Below is a small trained network, with its code and all its weights. Each question gives an input and a target symbol and asks what happens when units are switched off, that is, made to give their printed mean instead of their output.

import numpy as np


def w(rows, s, z=0):
    codes = np.array(rows[::2]) - 128.0
    scale = np.full(codes.shape[1], s)
    scale[-1] = z or s
    return codes * scale


def norm(h):
    return h / np.sqrt((h * h).mean(-1, keepdims=True) + 1e-5)


def f(y):
    return y / 2 * (1 + np.tanh(0.7978845608 * (y + 0.044715 * y**3)))


def softmax(a):
    e = np.exp(a - a.max(-1, keepdims=True))
    return e / e.sum(-1, keepdims=True)


def log_softmax(a):
    a = a - a.max(-1, keepdims=True)
    return a - np.log(np.exp(a).sum(-1, keepdims=True))


def net(x, mask):
    ids = ['γδεηλμφψ'.index(c) for c in x.split()]
    T = len(ids)
    res = E[ids] + P[:T]
    r = norm(res)
    for j in range(3):
        rows = slice(4 * j, 4 * j + 4)
        q, k, v = (r @ M[0][rows].T for M in (Q, K, V))
        z = softmax(np.where(np.tri(T) > 0, q @ k.T / 4**0.5, -1e9)) @ v
        o = O[0][rows]
        res = res + np.where(mask[j], z, o[:, -1]) @ o[:, :-1]
    y = f(norm(res) @ A[0][:, :-1].T + A[0][:, -1])
    res = res + np.where(mask[3:7], y, B[0][:, -1]) @ B[0][:, :-1]
    return log_softmax(norm(res)[-1] @ U[:, :-1].T + U[:, -1])


Q, K, V, O, A, B = {}, {}, {}, {}, {}, {}
E = w([
[196,50,96,149,78,88,175,102,76,113,173,126],'γ',
[222,79,65,119,67,50,158,128,76,186,108,120],'δ',
[137,110,164,160,82,114,177,164,6,201,143,177],'ε',
[151,94,181,112,138,143,249,90,85,214,177,130],'η',
[144,178,145,248,133,126,170,62,116,129,109,134],'λ',
[163,136,169,200,226,100,126,97,144,160,218,175],'μ',
[67,125,138,126,192,36,199,144,43,82,182,158],'φ',
[87,211,162,74,88,133,51,116,165,104,182,106],'ψ',
],0.019)
P = w([
[175,84,96,148,111,55,136,113,37,231,98,13],'0',
[211,118,154,196,95,54,129,129,22,152,125,80],'1',
[227,141,148,182,100,46,149,171,126,122,128,97],'2',
[184,196,57,215,108,126,154,199,126,125,234,113],'3',
[163,200,96,156,127,102,177,147,180,88,196,200],'4',
[171,148,99,114,136,167,124,68,108,78,126,231],'5',
[125,117,163,149,106,94,132,23,132,134,102,237],'6',
[71,74,144,174,124,133,107,11,123,150,116,205],'7',
[35,29,151,181,69,90,104,66,186,176,109,169],'8',
],0.013)
Q[0] = w([
[137,85,147,114,157,101,108,148,124,194,174,132],'H1',
[190,153,126,58,215,225,98,230,171,57,19,64],'H1',
[86,108,125,168,140,104,91,63,116,161,185,214],'H1',
[107,94,106,102,203,244,57,162,199,79,2,43],'H1',
[62,105,196,120,97,52,110,116,179,114,131,146],'H2',
[63,98,135,96,158,155,50,65,80,126,106,91],'H2',
[56,70,127,211,87,86,113,105,146,207,156,81],'H2',
[154,164,135,110,137,109,123,39,49,110,146,179],'H2',
[115,90,182,184,180,129,31,134,192,118,71,33],'H3',
[181,192,64,132,174,172,142,227,141,86,145,42],'H3',
[180,184,181,131,84,41,132,152,117,113,193,62],'H3',
[136,85,139,105,166,145,94,116,157,63,77,157],'H3',
],0.035)
K[0] = w([
[93,126,143,185,130,119,95,114,144,159,185,123],'H1',
[200,103,89,154,168,105,227,165,21,142,132,175],'H1',
[83,172,177,132,94,87,20,100,107,117,111,139],'H1',
[136,54,103,103,139,52,209,189,28,131,114,71],'H1',
[49,91,174,96,111,70,156,99,220,140,119,172],'H2',
[138,110,83,65,93,227,108,48,100,182,91,151],'H2',
[91,81,194,119,128,77,88,2,119,109,103,212],'H2',
[38,174,71,57,195,206,122,127,157,40,140,206],'H2',
[133,65,134,131,89,42,103,128,45,195,117,46],'H3',
[247,170,129,82,80,122,163,248,44,79,165,72],'H3',
[141,172,121,77,47,168,102,153,207,84,166,170],'H3',
[147,67,66,103,186,139,153,129,60,185,98,62],'H3',
],0.03)
V[0] = w([
[121,106,134,107,109,115,123,46,190,120,221,162],'H1',
[27,99,108,65,21,159,139,183,83,153,203,132],'H1',
[124,165,106,205,27,184,223,70,166,79,70,116],'H1',
[202,42,156,121,132,129,94,173,133,193,191,230],'H1',
[121,161,146,27,54,92,79,144,81,125,171,73],'H2',
[75,146,128,148,131,77,110,171,68,61,94,153],'H2',
[124,253,137,187,91,128,91,52,115,132,85,87],'H2',
[127,127,109,138,41,165,241,113,49,117,91,113],'H2',
[90,93,166,193,204,172,236,170,148,162,101,164],'H3',
[160,58,188,92,186,139,123,86,138,93,235,74],'H3',
[93,126,134,123,84,144,231,70,139,45,129,32],'H3',
[157,23,20,188,160,99,110,120,169,74,104,148],'H3',
],0.032)
O[0] = w([
[114,136,157,68,169,113,123,59,144,217,111,95,245],'H1',
[35,141,185,51,127,121,101,163,90,110,87,141,1],'H1',
[184,74,152,152,80,171,140,53,122,86,7,96,92],'H1',
[163,156,134,96,120,122,90,193,192,178,151,217,176],'H1',
[86,130,210,57,76,150,123,94,144,127,120,106,42],'H2',
[28,111,125,165,114,100,149,97,91,104,144,74,164],'H2',
[154,126,136,132,116,147,130,42,192,88,155,134,167],'H2',
[133,50,99,124,140,121,136,111,102,92,28,110,58],'H2',
[173,54,86,192,172,174,124,164,116,120,176,108,177],'H3',
[108,141,166,115,173,134,126,135,46,234,141,129,210],'H3',
[157,163,171,141,208,143,136,58,55,92,99,106,53],'H3',
[125,160,106,224,91,60,155,121,89,140,132,172,122],'H3',
],0.02,0.028)
A[0] = w([
[174,199,100,130,186,132,103,144,201,172,255,200,67],'N1',
[95,236,179,67,137,133,112,57,179,130,139,119,57],'N2',
[224,154,142,188,112,190,147,21,165,77,145,108,194],'N3',
[149,191,98,141,62,94,132,126,172,88,117,131,5],'N4',
],0.055,0.0019)
B[0] = w([
[144,135,52,123,104,115,132,124,177,252,130,136,250],'N1',
[77,131,170,62,148,145,138,47,161,125,124,117,173],'N2',
[139,104,58,146,139,123,122,49,166,29,124,123,173],'N3',
[152,143,174,144,168,123,156,159,153,120,151,58,134],'N4',
],0.038,0.11)
U = w([
[159,189,130,134,95,101,121,109,72,142,2,195,85],'γ',
[171,165,164,128,150,98,157,185,188,124,73,64,32],'δ',
[90,91,88,92,81,171,91,194,180,96,63,160,63],'ε',
[190,113,107,80,229,234,85,154,91,149,73,112,3],'η',
[152,129,53,160,175,129,139,75,159,70,64,121,193],'λ',
[141,147,68,136,134,116,125,118,170,223,128,160,193],'μ',
[54,149,106,173,173,120,126,144,74,125,165,123,116],'φ',
[83,163,149,44,153,147,96,73,167,137,89,121,139],'ψ',
],0.007,0.002)

Each question gives the input, a string of symbols that net reads in full, and the target symbol t.
The units are the heads (4 rows each of Q, K, V and O) and the neurons (one row each of A and B). Each row of codes is followed by its name. A weight is (code - 128) times the scale printed after its matrix; where a second scale follows, it is the last column's (O, A, B and U).
mask holds one flag per unit, heads first, then neurons. A switched-off unit (its flag False) gives its mean, the last column of its rows in O or B, instead of its output. The means were averaged over made-up inputs and are rounded, as every weight is.
A unit's drop is (log p(t) with every unit on - log p(t) with that unit switched off) / (log p(t) with every unit on - log p(t) with every unit switched off).
The circuit of an input: a set's keep is (log p(t) with only the set's units on - log p(t) with every unit switched off) / (log p(t) with every unit on - log p(t) with every unit switched off). Starting from all 7 units, units are removed one at a time, each time the one whose removal leaves the highest keep (on an exact tie, the one counted first), for as long as the keep stays at least 0.8.
units of the circuit, in order: the units of the circuit, biggest drop first
unit that matters most: the unit with the biggest drop
top k neurons: the k neurons with the biggest drops, biggest first
which heads matter: for each layer, one digit per head in row order, 1 if its drop is at least 0.15 and else 0, layers parted by /
drop when u is switched off: that unit's drop, to one decimal
input φ ε μ μ ψ λ φ φ, target φ: top 2 neurons => N1; N3
input φ μ φ ψ μ φ λ λ, target φ: unit that matters most => N1
input ψ μ γ, target ψ: which heads matter => 001
input μ λ λ γ μ μ μ λ, target λ: units of the circuit, in order => H1; N3
input μ λ λ η, target λ: which heads matter => 000
input φ ε μ γ μ μ ψ μ, target ψ: units of the circuit, in order => H2; N2
input μ μ φ λ φ μ μ ψ η, target ψ: which heads matter => 000
input μ ε λ, target λ: which heads matter => 000
input λ λ μ λ ψ μ δ, target ψ: which heads matter => 110
input λ φ φ μ ψ λ δ η ε, target η: units of the circuit, in order => H2; H1; N1; N3
input ψ η μ λ ε λ φ λ δ, target φ: top 3 neurons => N1; N3; N2
input ψ φ γ λ, target φ: which heads matter => 100
input ψ γ μ ε η δ γ, target η: which heads matter => 011
input ψ μ μ μ μ λ γ δ, target λ: which heads matter => 011
input φ δ δ μ μ ψ, target ψ: which heads matter => 000
input γ γ φ μ λ λ λ δ, target λ: which heads matter => 000
input μ φ μ λ φ φ, target λ: which heads matter => 100
input μ ε φ λ λ μ ψ λ η, target ψ: which heads matter => 110
input λ γ φ δ λ ψ φ ε, target ψ: unit that matters most => H2
input φ μ γ μ μ ψ φ λ γ, target φ: units of the circuit, in order => H2; N1; N3
input φ μ μ λ ε, target λ: unit that matters most => H1
input φ φ η η, target η: top 3 neurons => N1; N2; N3
input ψ γ μ φ ε μ, target φ: drop when H1 is switched off => 0.6
